Below is a small trained network, with its code and all its weights. Each question gives an input and a class and asks what happens when units are switched off, that is, made to give their printed mean instead of their output.

import numpy as np


def w(rows, s, z=0):
    codes = np.array(rows[::2]) - 128.0
    scale = np.full(codes.shape[1], s)
    scale[-1] = z or s
    return codes * scale


def f(y):
    return np.maximum(y, 0)


def log_softmax(a):
    a = a - a.max(-1, keepdims=True)
    return a - np.log(np.exp(a).sum(-1, keepdims=True))


def net(x, mask):
    res = np.array(x, float).reshape(1, 8) / 4 @ E
    y = f(res @ A[0][:, :-1].T + A[0][:, -1])
    res = res + np.where(mask, y, B[0][:, -1]) @ B[0][:, :-1]
    return log_softmax(res[-1] @ U[:, :-1].T + U[:, -1])


A, B = {}, {}
E = w([
[170,135,64],'x0',
[255,133,177],'x1',
[190,225,221],'x2',
[213,136,45],'x3',
[185,68,115],'x4',
[45,158,134],'x5',
[126,185,42],'x6',
[105,125,168],'x7',
],0.0062)
A[0] = w([
[169,111,227,63],'n0',
[117,251,181,143],'n1',
[96,135,179,132],'n2',
[114,48,103,171],'n3',
[50,148,107,252],'n4',
[163,145,108,122],'n5',
[108,87,185,89],'n6',
[71,88,182,151],'n7',
[107,92,151,67],'n8',
[73,104,102,159],'n9',
[138,119,89,179],'n10',
[94,113,155,162],'n11',
[134,120,104,178],'n12',
[128,215,189,127],'n13',
[111,157,81,119],'n14',
[190,131,117,127],'n15',
[96,97,126,203],'n16',
[100,70,156,133],'n17',
[93,89,190,131],'n18',
[72,139,96,177],'n19',
[156,131,92,153],'n20',
[141,51,95,108],'n21',
[115,182,159,122],'n22',
[159,118,68,116],'n23',
[130,99,173,143],'n24',
[176,154,147,144],'n25',
[137,204,110,148],'n26',
[189,109,128,193],'n27',
[86,76,130,207],'n28',
[149,94,89,142],'n29',
[176,111,175,141],'n30',
[119,109,59,204],'n31',
],0.017,0.0035)
B[0] = w([
[131,135,121,213],'n0',
[180,170,226,254],'n1',
[176,150,118,194],'n2',
[157,113,152,210],'n3',
[75,40,156,251],'n4',
[144,169,90,173],'n5',
[116,92,114,183],'n6',
[166,68,168,220],'n7',
[181,110,117,158],'n8',
[127,42,80,211],'n9',
[64,153,97,183],'n10',
[163,47,117,183],'n11',
[67,155,107,167],'n12',
[183,191,182,231],'n13',
[3,122,85,183],'n14',
[176,168,77,195],'n15',
[109,22,173,189],'n16',
[136,87,133,186],'n17',
[169,152,139,203],'n18',
[78,87,152,214],'n19',
[125,132,57,183],'n20',
[147,150,178,194],'n21',
[161,173,161,187],'n22',
[112,195,81,200],'n23',
[170,101,86,172],'n24',
[140,161,113,191],'n25',
[92,167,191,198],'n26',
[78,182,133,202],'n27',
[160,40,120,208],'n28',
[132,154,129,185],'n29',
[98,107,39,192],'n30',
[100,134,37,223],'n31',
],0.0064,0.0093)
U = w([
[215,8,100,50],'0',
[148,42,142,160],'1',
[88,147,70,19],'2',
[95,50,72,142],'3',
[98,137,124,84],'4',
[117,87,102,146],'5',
[171,94,52,254],'6',
[151,168,199,131],'7',
],0.013,0.0064)

Each question gives the input, the list of numbers given to net, and the class t.
The units are the neurons (one row each of A and B). Each row of codes is followed by its name. A weight is (code - 128) times the scale printed after its matrix; where a second scale follows, it is the last column's (A, B and U).
mask holds one flag per neuron, in row order. A switched-off neuron (its flag False) gives its mean, the last column of its row in B, instead of its output. The means were averaged over made-up inputs and are rounded, as every weight is.
A unit's drop is (log p(t) with every unit on - log p(t) with that unit switched off) / (log p(t) with every unit on - log p(t) with every unit switched off).
The circuit of an input: a set's keep is (log p(t) with only the set's units on - log p(t) with every unit switched off) / (log p(t) with every unit on - log p(t) with every unit switched off). Starting from the 12 units with the biggest drops (on a tie, the unit counted first), units are removed one at a time, each time the one whose removal leaves the highest keep (on an exact tie, the one counted first), for as long as the keep stays at least 0.8.
units of the circuit, in order: the units of the circuit, biggest drop first
unit that matters most: the unit with the biggest drop
k most important neurons: the k neurons with the biggest drops, biggest first
drop of u: that unit's drop, to one decimal
input [-6,-6,-6,3,7,0,-5,-8], class 0: units of the circuit, in order => n28, n3
input [5,0,-7,6,2,5,-4,-5], class 3: units of the circuit, in order => n13, n1, n10
input [5,-3,3,-3,1,5,1,8], class 7: units of the circuit, in order => n1, n31
input [4,3,4,-3,5,-6,0,5], class 6: unit that matters most => n30
input [5,8,2,-5,4,-4,5,5], class 6: 3 most important neurons => n30, n15, n1
input [-7,-8,5,0,-6,6,5,0], class 7: 2 most important neurons => n1, n13
input [-7,-6,-1,-2,-8,1,-2,4], class 1: drop of n4 => 0.2
input [2,-3,1,3,-3,6,-8,-6], class 0: drop of n26 => 0.2
input [8,0,1,7,4,-7,-2,7], class 6: drop of n15 => 0.1
input [-2,8,-7,-7,-7,-3,-8,8], class 0: drop of n27 => 0.0
input [1,3,3,-8,6,-8,4,2], class 6: 2 most important neurons => n30, n1
